Below is a small trained network, with its code and all its weights. Each question gives an input and a target symbol and asks what happens when units are switched off, that is, made to give their printed mean instead of their output.

import numpy as np


def w(rows, s, z=0):
    codes = np.array(rows[::2]) - 128.0
    scale = np.full(codes.shape[1], s)
    scale[-1] = z or s
    return codes * scale


def norm(h):
    return h / np.sqrt((h * h).mean(-1, keepdims=True) + 1e-5)


def f(y):
    return y / 2 * (1 + np.tanh(0.7978845608 * (y + 0.044715 * y**3)))


def softmax(a):
    e = np.exp(a - a.max(-1, keepdims=True))
    return e / e.sum(-1, keepdims=True)


def log_softmax(a):
    a = a - a.max(-1, keepdims=True)
    return a - np.log(np.exp(a).sum(-1, keepdims=True))


def net(x, mask):
    ids = ['ΛΠαεζηξω'.index(c) for c in x.split()]
    T = len(ids)
    res = E[ids] + P[:T]
    q, k, v = (norm(res) @ M[0].T for M in (Q, K, V))
    z = softmax(np.where(np.tri(T) > 0, q @ k.T / 2**0.5, -1e9)) @ v
    res = res + np.where(mask[0], z, O[0][:, -1]) @ O[0][:, :-1]
    y = f(norm(res) @ A[0][:, :-1].T + A[0][:, -1])
    res = res + np.where(mask[1:13], y, B[0][:, -1]) @ B[0][:, :-1]
    return log_softmax(norm(res)[-1] @ U[:, :-1].T + U[:, -1])


Q, K, V, O, A, B = {}, {}, {}, {}, {}, {}
E = w([
[105,127,83,105,130,120,199,109,141,88],'Λ',
[102,157,111,96,78,82,128,83,203,93],'Π',
[175,84,84,80,64,90,203,150,149,154],'α',
[179,134,243,61,185,117,140,123,3,89],'ε',
[154,84,117,120,136,147,89,108,170,82],'ζ',
[138,173,97,147,80,147,120,115,87,45],'η',
[156,134,122,173,94,93,171,81,96,84],'ξ',
[101,188,98,115,135,148,132,12,169,117],'ω',
],0.021)
P = w([
[104,115,252,71,185,175,166,49,90,56],'0',
[136,125,128,100,142,97,125,156,123,125],'1',
[116,112,171,99,91,114,97,96,65,164],'2',
[149,177,146,144,173,191,148,122,172,131],'3',
[131,109,133,146,115,89,134,149,142,125],'4',
[88,129,125,115,84,111,87,89,65,153],'5',
[181,136,102,168,94,148,159,84,159,169],'6',
[112,107,97,169,120,98,124,140,148,125],'7',
[105,138,118,90,61,122,88,111,73,125],'8',
],0.029)
Q[0] = w([
[14,148,109,56,6,17,73,53,49,114],'H1',
[125,176,46,99,180,96,96,127,70,134],'H1',
],0.023)
K[0] = w([
[126,127,2,231,100,112,99,125,164,169],'H1',
[143,120,147,133,151,96,99,132,115,164],'H1',
],0.037)
V[0] = w([
[127,105,125,151,218,107,102,254,235,56],'H1',
[62,136,146,149,133,117,160,172,110,75],'H1',
],0.024)
O[0] = w([
[83,141,147,191,243,103,109,100,105,251,30],'H1',
[77,100,192,110,137,154,134,156,235,186,255],'H1',
],0.011,0.0062)
A[0] = w([
[125,118,164,128,85,136,188,91,129,55,150],'N1',
[209,224,190,226,145,148,136,195,214,200,119],'N2',
[101,130,176,70,135,96,132,150,25,120,112],'N3',
[106,147,200,86,183,142,94,187,46,134,124],'N4',
[130,109,146,130,110,177,124,40,126,62,133],'N5',
[191,190,139,193,224,188,177,54,197,28,157],'N6',
[71,77,171,176,145,118,171,215,133,63,137],'N7',
[144,146,174,175,110,125,108,131,156,213,108],'N8',
[108,110,178,80,88,153,108,95,147,128,86],'N9',
[101,151,193,107,84,180,99,106,73,159,83],'N10',
[91,144,183,109,113,172,129,70,122,65,5],'N11',
[201,203,124,184,182,206,253,168,203,149,123],'N12',
],0.021,0.016)
B[0] = w([
[176,107,173,188,127,134,130,105,144,193,253],'N1',
[59,79,164,152,62,166,176,132,144,174,172],'N2',
[78,162,91,142,160,80,161,133,169,115,173],'N3',
[172,126,154,86,112,185,87,104,128,121,153],'N4',
[76,177,73,70,166,126,92,168,144,131,206],'N5',
[19,103,194,166,211,212,187,66,184,115,182],'N6',
[105,150,49,138,129,39,88,119,40,95,168],'N7',
[183,171,113,118,133,87,92,157,129,45,176],'N8',
[111,122,135,177,166,221,144,145,105,86,177],'N9',
[120,69,102,153,106,88,169,154,141,156,154],'N10',
[212,146,201,118,111,161,225,30,133,97,151],'N11',
[227,194,3,207,91,101,157,88,176,138,177],'N12',
],0.025,0.02)
U = w([
[93,100,240,124,88,51,59,149,194,118,118],'Λ',
[192,202,173,123,188,9,32,87,167,4,35],'Π',
[47,38,66,76,161,32,153,130,153,120,213],'α',
[84,217,115,81,2,149,109,114,35,51,234],'ε',
[132,175,175,198,154,77,44,105,38,170,123],'ζ',
[152,41,117,190,215,93,60,220,166,2,17],'η',
[93,73,163,144,150,182,193,81,135,128,210],'ξ',
[185,243,98,158,101,127,91,113,218,187,4],'ω',
],0.0081,0.0036)

Each question gives the input, a string of symbols that net reads in full, and the target symbol t.
The units are the heads (2 rows each of Q, K, V and O) and the neurons (one row each of A and B). Each row of codes is followed by its name. A weight is (code - 128) times the scale printed after its matrix; where a second scale follows, it is the last column's (O, A, B and U).
mask holds one flag per unit, heads first, then neurons. A switched-off unit (its flag False) gives its mean, the last column of its rows in O or B, instead of its output. The means were averaged over made-up inputs and are rounded, as every weight is.
A unit's drop is (log p(t) with every unit on - log p(t) with that unit switched off) / (log p(t) with every unit on - log p(t) with every unit switched off).
The circuit of an input: a set's keep is (log p(t) with only the set's units on - log p(t) with every unit switched off) / (log p(t) with every unit on - log p(t) with every unit switched off). Starting from the 12 units with the biggest drops (on a tie, the unit counted first), units are removed one at a time, each time the one whose removal leaves the highest keep (on an exact tie, the one counted first), for as long as the keep stays at least 0.8.
circuit, biggest first: the units of the circuit, biggest drop first
unit that matters most: the unit with the biggest drop
k most important neurons: the k neurons with the biggest drops, biggest first
drop when u is switched off: that unit's drop, to one decimal
input ω Λ α α α α η Π ξ, target Π: circuit, biggest first -> [H1 N8 N1]
input ω α Λ ζ ξ α α η α, target η: circuit, biggest first -> [H1 N8 N9 N12]
input ω α ω ξ ζ ξ ξ ξ, target ζ: most important neuron -> [N7]
input Π α Π, target α: circuit, biggest first -> [H1 N10 N1]
input α Π α ε α ζ Λ α ω, target α: circuit, biggest first -> [H1 N10 N1]
input Λ ξ α α ξ α α Λ ω, target Λ: 3 most important neurons -> [N12 N2 N8]
input ξ η α ε η η, target η: circuit, biggest first -> [H1 N8 N10 N9]
input ζ η ξ α α α ω α Π, target α: circuit, biggest first -> [H1 N1 N10]
input Λ Λ α α Π Λ, target Π: circuit, biggest first -> [H1 N8 N1 N2]
input α Λ Λ ζ Λ η, target Λ: 2 most important neurons -> [N2 N8]
input α η Π, target η: 2 most important neurons -> [N8 N9]
input Λ ω α α Λ Λ Π η, target ε: 3 most important neurons -> [N2 N1 N7]
input α α α ξ ξ α α Λ ξ, target Λ: 3 most important neurons -> [N2 N8 N12]
input α ξ ξ α η Λ, target η: unit that matters most -> H1
input α η α α Λ Λ, target Λ: 3 most important neurons -> [N12 N8 N2]
input ω Λ ω α α ε, target α: 2 most important neurons -> [N3 N10]
input Λ α α Π α α, target α: 2 most important neurons -> [N1 N12]
input Λ Λ α, target Λ: 2 most important neurons -> [N2 N8]
input Λ Π η, target Π: 2 most important neurons -> [N8 N4]
input Λ Π α ζ ε ζ, target ε: circuit, biggest first -> [H1]
input Π η ε, target η: 3 most important neurons -> [N10 N9 N8]
input ω Π Λ, target Π: 3 most important neurons -> [N8 N1 N4]
input η α α α α Π α ε α, target ε: drop when N7 is switched off -> 0.0
input ω ε ω, target ε: drop when H1 is switched off -> 1.3
input α Λ α α ζ Π, target ζ: drop when N6 is switched off -> 0.1
